Each row has a name. Each question is about the rows just above it.

[  8  22   0  16  -1 -39  17 -16   8   5  -1 -10  10 -30  15   9  18 -12
 -26 -11 -15 -20 -11 -20 -17  11  22 -19  17  -3  15  13   9   7  18  -1
  27  21 -38 -32   6   3   0  28 -16  10  12 -14] -> Rukuz
[-21 -10   0 -17  -8  28  -1  15  -8 -10  -1  13  -8  19 -28 -19 -13  17
  40   3   1  12   0   4   6 -10 -28  15 -19 -18 -30  -8  -9  -3 -20   7
 -35 -26  22  19 -12  15 -25  -7  14 -37 -11  -5] -> badom
[  7  22  17  -8 -14  36 -15  29   3 -16 -20   6 -20   9   5   8  23 -13
 -19  -3  15  -5  26 -25 -14   8 -15   9   8   5   2  26 -28 -25  14   8
  13 -21 -33  23 -17 -21 -11  24   3   4 -13  -8] -> les
[-19   2   6 -13 -21  36 -25  43   5  -8 -13 -10 -21   4  13   6   1 -22
 -16   5  13 -10  26 -12   2  15   0   5  28  25  12  32 -18 -12   5  13
  17 -13 -15  25  -9 -25   7  -2  10  30  -3   0] -> godin
[ 22  12   2  -5   2  -8  -6  -5  13   3 -26  24  -1  -2   9  10  24  -1
 -45  -3   2  22  29  -6 -19  10 -10  -3  -9  12   1   9  -6 -54   3   2
  25  -5 -22 -14   9 -22  17  29  -5  23  -1  24] -> larom
[-17 -16 -24 -17  21  -1   8   1  -9  -3 -39  31  -5 -13   5   3 -14  21
  -2  -4 -13  20   0   4  -4   5   5   3  -7  10 -11  34 -19 -39   0  32
  -4 -16   6  19  -9  -7  39 -18  13   6   5  27] -> rela
[  2  30  24  20 -13 -19 -12   8  24   7  25 -10  13 -12   2   7  12 -23
  -9 -10   4 -30   6 -15  -9  13   7 -14  21   3  25  -2   4  23  21 -14
  46  10 -34 -15  -3  -1  -5  27  -7   9  -4 -28] -> kopa
[-28 -17 -30 -19  -3  -3   7  13 -16   5 -30   2 -12   1   2  -2 -22  15
 -23  -4 -20  17   5  17   4  -7 -10  -2   2  27 -15  26   3 -41 -27  34
  -3  -8  28  -4   2 -12  15 -17   2  25  -7  29] -> ribur
Shuffled ribur with one entry gone: [ 25  28   2 -12  27  -7  -3  15 -41 -16 -27  -3  17 -30   2   5 -22  -2
   2  -4 -20 -17  17   1  -4 -28  34   4  29 -15   3  15  -3   7 -23   2
   5  -2 -12 -17  -7 -19  26  13 -10   2 -30], missing | [-8]
Which entry of les is missing from [  7 -13   8 -14  -8  23 -25   6 -25  15   8  -8  17 -21   8  29   3  13
  -5   9   8  26 -15   5   9 -16  14 -11   2  23  22 -33   4 -14  36 -13
 -20 -28 -15 -17 -20  -3 -21  24  26   5   3]? | [-19]
Shuffled rela with one entry gone: [ 27  -4 -16   3  10 -17  -7  20 -39  13 -11  19 -24   5  -2  34 -17 -13
   5  21   5 -13  -4 -14   3  32  39  -3   1   0  -1  -9   6  21  -7  -9
   4 -16  31 -18  -4 -19   8   0 -39   5   6], missing | [-5]
larom without one entry, shuffled: [  2   2   1  -3 -14  12  29  17 -22  -5  -1   2   3  22   9  -1  -6 -22
  22   9 -54 -26  24 -19  -9  24  -1  12  -5  24  -6  13  10  29 -10 -45
  25  -8  -5  -3   2   3  10   9  23  -5  -6]. Gone: | [-2]
badom without one entry, shuffled: [  0 -28  28  -8 -30  -7   1  22   7 -35  15 -17  -8  -5 -37  -1 -10  19
  -8  40 -10  -9  12 -13  15   6  17 -18 -19  13   4   3 -11  -1  15  -3
   0 -25  14 -21 -10 -19  19  -8 -26 -28 -12]. Gone: | [-20]
Rukuz without one entry, shuffled: [  6   0  -3  10 -15   8 -17   8 -12  11  13 -30 -11  12 -32  17   3   5
   9  27  21 -26 -38  -1 -14 -20   7 -10  16   0  22 -16  22   9  18  18
 -16  -1  15 -20  10  28  -1  15 -19  17 -11]. Gone: | [-39]
Shuffled badom with one entry gone: [ 19  -9 -26 -25   0 -11  22   1  13 -19  -1 -10  19  15 -37  14   4 -10
 -35 -28  28 -30  -8  -7  17  -5   7  15  40 -13 -18   3 -28 -20 -17 -21
  -3 -12   6  -8 -19  -1  15  -8   0  -8 -10], missing | [12]

[-10  -7 -24 -14 -11   6   9  44   8  40   1 -19 -40   5  35  18 -10  49
  21 -14  35] = Sipe
[ 32  16  30 -10  21  -8  -9 -12  -1 -41  22  31   4  10 -41  -5  31 -38
  -4  23  15] = febos
[-36  19 -13 -10 -24   7   4   5  23  37  -5  22 -20   1   1  11 -30   5
 -48 -22   9] = Simaz
[-43   2  -4  -8 -12  10  -1   9  20  41  -9  16 -41  -8  10  19 -28  15
 -39 -38  24] = karon
[-31 -14 -12 -17  -7  10   2  30  15  40  -2  -2 -47  -5  19  18 -13  34
 -10 -29  31] = nop
[ 10  -8   1  15   9   9 -38 -50 -21 -13   3 -19  20 -31 -32 -29  -1  -1
 -20  -3  -2] = fetab
[-43   2  -4  -8 -12  10  -1   9  20  41  -5  16 -41  -8  10  19 -28  15
 -39 -38  24] = gozi
nop without one entry, shuffled: [ -7  18 -12 -17  10  40   2  31  -2 -13  30 -31 -10  -2  15 -29 -47 -14
  -5  19]. Gone: | [34]
Which entry of febos is missing from [ 10  31   4  -1  15  16 -38  23 -41  -5  22  30  21  -8 -41 -12  31  -9
 -10  -4]? | [32]
Shuffled febos with one entry gone: [-41  23  21  -1  32   4  15  -9  -4  31 -41  -5 -12  31 -10  10 -38  30
  22  -8], missing | [16]
Which entry of fetab is missing from [-29 -50  15   9  10   9  -2 -31 -20   3   1 -32  -1  -3 -21  20 -38  -1
 -19 -13]? | [-8]

